Here is a tiny trained network, its code and every weight. The questions are about switching its units off for an input and a class, where a switched-off unit gives its printed mean instead of its output.

import numpy as np


def w(rows, s, z=0):
    codes = np.array(rows[::2]) - 128.0
    scale = np.full(codes.shape[1], s)
    scale[-1] = z or s
    return codes * scale


def norm(h):
    return h / np.sqrt((h * h).mean(-1, keepdims=True) + 1e-5)


def f(y):
    return y / 2 * (1 + np.tanh(0.7978845608 * (y + 0.044715 * y**3)))


def log_softmax(a):
    a = a - a.max(-1, keepdims=True)
    return a - np.log(np.exp(a).sum(-1, keepdims=True))


def net(x, mask):
    res = np.array(x, float).reshape(1, 5) / 4 @ E
    u = 0
    for l in range(2):
        y = f(norm(res) @ A[l][:, :-1].T + A[l][:, -1])
        res = res + np.where(mask[u : u + 3], y, B[l][:, -1]) @ B[l][:, :-1]
        u += 3
    return log_softmax(norm(res)[-1] @ U[:, :-1].T + U[:, -1])


A, B = {}, {}
E = w([
[162,111,191,86,103,126,114,109,98],'x0',
[178,224,150,152,144,166,89,214,130],'x1',
[254,133,175,117,88,205,197,130,237],'x2',
[103,148,43,165,147,123,129,140,157],'x3',
[88,160,57,84,31,167,134,191,64],'x4',
],0.0061)
A[0] = w([
[254,113,144,249,193,171,70,131,115,89],'L0N1',
[128,89,159,125,251,53,119,25,153,224],'L0N2',
[166,234,121,81,209,170,98,166,36,5],'L0N3',
],0.0067,0.0017)
B[0] = w([
[118,116,122,221,254,212,238,145,64,210],'L0N1',
[168,211,81,108,124,23,35,212,164,254],'L0N2',
[149,224,162,105,57,70,30,162,114,181],'L0N3',
],0.0089,0.0062)
A[1] = w([
[205,33,87,95,57,155,214,81,231,43],'L1N1',
[54,69,92,83,95,113,124,87,66,1],'L1N2',
[254,174,129,148,182,143,153,133,152,16],'L1N3',
],0.0071,0.00052)
B[1] = w([
[159,124,46,85,87,101,108,231,150,226],'L1N1',
[120,32,230,254,115,142,217,98,150,172],'L1N2',
[78,165,149,86,197,172,117,71,128,255],'L1N3',
],0.011,0.0053)
U = w([
[93,150,23,84,29,16,36,157,53,250],'0',
[153,253,68,43,162,114,56,163,101,22],'1',
[41,92,158,172,173,181,155,25,37,70],'2',
],0.0067,0.0013)

Each question gives the input, the list of numbers given to net, and the class t.
The units are the neurons (one row each of A and B). Each row of codes is followed by its name. A weight is (code - 128) times the scale printed after its matrix; where a second scale follows, it is the last column's (A, B and U).
mask holds one flag per neuron, layer by layer. A switched-off neuron (its flag False) gives its mean, the last column of its row in B, instead of its output. The means were averaged over made-up inputs and are rounded, as every weight is.
A unit's drop is (log p(t) with every unit on - log p(t) with that unit switched off) / (log p(t) with every unit on - log p(t) with every unit switched off).
The circuit of an input: a set's keep is (log p(t) with only the set's units on - log p(t) with every unit switched off) / (log p(t) with every unit on - log p(t) with every unit switched off). Starting from all 6 units, units are removed one at a time, each time the one whose removal leaves the highest keep (on an exact tie, the one counted first), for as long as the keep stays at least 0.8.
units of the circuit, in order: the units of the circuit, biggest drop first
most important unit: the unit with the biggest drop
k most important neurons: the k neurons with the biggest drops, biggest first
k most important neurons of layer l: the k neurons of layer l with the biggest drops, biggest first
drop when u is switched off: that unit's drop, to one decimal
input [-1,-4,8,1,2], class 0: 2 most important neurons : L1N1; L0N1
input [0,-4,7,6,3], class 0: most important unit : L1N1
input [2,-4,-8,5,7], class 2: units of the circuit, in order : L1N2; L0N2
input [8,-1,-3,-3,8], class 2: 3 most important neurons : L0N2; L1N2; L1N1
input [2,-1,-4,6,8], class 2: units of the circuit, in order : L0N2; L1N2
input [3,-5,-1,5,8], class 2: units of the circuit, in order : L1N2; L0N2
input [8,-6,-3,-5,-6], class 0: 2 most important neurons of layer 0 : L0N2; L0N1
input [0,4,8,-6,-2], class 2: 3 most important neurons : L0N1; L0N2; L1N3
input [7,8,8,-8,-8], class 2: units of the circuit, in order : L0N1; L1N1
input [4,-3,-3,-8,6], class 2: 2 most important neurons : L1N2; L0N2
input [-4,6,4,0,-6], class 2: 2 most important neurons : L0N1; L1N1
input [-7,-1,0,-2,2], class 2: drop when L0N2 is switched off : 1.4
input [-5,-7,4,-6,1], class 0: drop when L0N3 is switched off : 0.0
input [-6,-5,-7,-8,7], class 2: units of the circuit, in order : L1N2
input [7,7,5,-5,-2], class 2: drop when L1N1 is switched off : 0.1
input [0,2,6,-7,-4], class 2: drop when L1N3 is switched off : 0.1
